Here is a tiny trained network, its code and every weight. The questions are about switching its units off for an input and a class, where a switched-off unit gives its printed mean instead of its output.

import numpy as np


def w(rows, s, z=0):
    codes = np.array(rows[::2]) - 128.0
    scale = np.full(codes.shape[1], s)
    scale[-1] = z or s
    return codes * scale


def f(y):
    return y / 2 * (1 + np.tanh(0.7978845608 * (y + 0.044715 * y**3)))


def log_softmax(a):
    a = a - a.max(-1, keepdims=True)
    return a - np.log(np.exp(a).sum(-1, keepdims=True))


def net(x, mask):
    res = np.array(x, float).reshape(1, 4) / 4 @ E
    y = f(res @ A[0][:, :-1].T + A[0][:, -1])
    res = res + np.where(mask, y, B[0][:, -1]) @ B[0][:, :-1]
    return log_softmax(res[-1] @ U[:, :-1].T + U[:, -1])


A, B = {}, {}
E = w([
[64,95,48,126,174,132,26,171],'x0',
[144,135,136,142,129,154,111,143],'x1',
[143,113,105,201,112,56,171,210],'x2',
[155,188,152,97,247,105,160,182],'x3',
],0.016)
A[0] = w([
[157,169,176,113,142,105,179,144,124],'N0',
[139,155,132,95,151,127,164,90,156],'N1',
[179,105,176,174,148,85,168,142,114],'N2',
[79,88,98,114,126,196,102,94,170],'N3',
[102,86,89,135,84,124,71,132,112],'N4',
[123,159,84,109,162,109,82,149,73],'N5',
[132,150,154,95,159,182,126,129,175],'N6',
[103,84,86,122,113,139,78,135,175],'N7',
[146,160,150,141,84,131,150,97,184],'N8',
[129,114,138,159,138,155,139,101,148],'N9',
[129,161,86,73,150,124,90,168,105],'N10',
[137,88,125,203,122,76,155,183,168],'N11',
[107,100,90,139,115,123,104,123,125],'N12',
[76,110,178,120,100,142,109,117,152],'N13',
[152,143,157,89,240,78,100,160,93],'N14',
[113,130,103,133,117,174,139,140,125],'N15',
[130,113,110,181,123,116,115,146,96],'N16',
[128,119,80,202,117,107,182,179,171],'N17',
[109,109,134,137,164,142,118,153,108],'N18',
[128,186,180,108,161,147,182,130,145],'N19',
[158,101,174,131,6,134,137,105,224],'N20',
[89,99,92,205,90,111,110,138,122],'N21',
[69,112,105,125,200,138,114,165,64],'N22',
[137,115,165,142,83,115,112,121,132],'N23',
[132,102,99,190,133,96,110,124,81],'N24',
[157,134,149,145,145,83,142,167,114],'N25',
[120,130,148,78,152,167,112,74,254],'N26',
],0.017,0.0099)
B[0] = w([
[176,187,160,163,157,155,190,147,205],'N0',
[162,141,141,94,154,143,112,111,181],'N1',
[133,149,149,185,142,144,228,137,198],'N2',
[58,118,169,226,121,136,108,66,222],'N3',
[97,175,169,145,199,173,98,176,210],'N4',
[135,45,87,139,112,93,141,101,181],'N5',
[158,138,105,116,138,139,100,80,193],'N6',
[67,115,150,166,166,156,84,110,215],'N7',
[183,126,74,87,112,107,134,96,194],'N8',
[134,113,83,127,99,146,114,109,146],'N9',
[131,59,79,127,79,116,159,54,186],'N10',
[129,127,139,130,128,81,163,248,226],'N11',
[100,113,168,132,185,143,82,170,178],'N12',
[111,109,146,169,119,110,128,84,172],'N13',
[177,137,104,103,71,101,173,99,235],'N14',
[101,128,90,154,142,147,77,126,141],'N15',
[123,118,123,116,138,114,109,197,162],'N16',
[134,131,112,109,130,64,163,228,221],'N17',
[120,75,76,124,134,118,171,142,155],'N18',
[178,188,163,86,167,175,105,89,211],'N19',
[171,12,31,98,51,64,134,97,254],'N20',
[109,89,137,93,161,173,102,210,206],'N21',
[145,41,82,80,54,69,113,123,196],'N22',
[127,91,89,103,115,100,167,146,166],'N23',
[140,121,141,89,145,128,106,189,165],'N24',
[154,154,143,151,111,106,193,154,180],'N25',
[150,150,147,115,115,158,4,20,234],'N26',
],0.011,0.024)
U = w([
[143,66,94,105,58,94,75,59,252],'0',
[122,61,59,106,73,78,162,188,134],'1',
[1,123,162,196,143,184,91,100,105],'2',
[70,112,177,109,172,136,58,236,28],'3',
[155,230,148,62,163,199,96,99,140],'4',
[149,214,192,178,138,107,169,175,34],'5',
],0.012,0.003)

Each question gives the input, the list of numbers given to net, and the class t.
The units are the neurons (one row each of A and B). Each row of codes is followed by its name. A weight is (code - 128) times the scale printed after its matrix; where a second scale follows, it is the last column's (A, B and U).
mask holds one flag per neuron, in row order. A switched-off neuron (its flag False) gives its mean, the last column of its row in B, instead of its output. The means were averaged over made-up inputs and are rounded, as every weight is.
A unit's drop is (log p(t) with every unit on - log p(t) with that unit switched off) / (log p(t) with every unit on - log p(t) with every unit switched off).
The circuit of an input: a set's keep is (log p(t) with only the set's units on - log p(t) with every unit switched off) / (log p(t) with every unit on - log p(t) with every unit switched off). Starting from the 12 units with the biggest drops (on a tie, the unit counted first), units are removed one at a time, each time the one whose removal leaves the highest keep (on an exact tie, the one counted first), for as long as the keep stays at least 0.8.
circuit, biggest first: the units of the circuit, biggest drop first
most important unit: the unit with the biggest drop
top k neurons: the k neurons with the biggest drops, biggest first
drop when u is switched off: that unit's drop, to one decimal
input [6,-5,0,-6], class 2: circuit, biggest first	(N3, N7)
input [0,4,-1,8], class 4: top 3 neurons	(N20, N19, N0)
input [5,-3,-8,0], class 2: circuit, biggest first	(N3)
input [8,7,0,2], class 0: top 3 neurons	(N22, N11, N17)
input [1,8,7,-5], class 3: top 2 neurons	(N21, N4)
input [0,-6,2,7], class 5: top 2 neurons	(N20, N0)
input [0,8,-6,1], class 4: top 3 neurons	(N20, N22, N5)
input [6,-5,0,1], class 0: top 4 neurons	(N22, N11, N17, N10)
input [-8,-6,7,1], class 5: top 2 neurons	(N0, N2)
input [0,7,0,6], class 4: top 2 neurons	(N20, N19)
input [1,6,0,3], class 0: drop when N4 is switched off	0.3
input [-1,0,7,1], class 5: drop when N20 is switched off	0.5
input [0,8,-8,7], class 4: drop when N20 is switched off	5.4
input [-7,2,-1,6], class 4: most important unit	N19
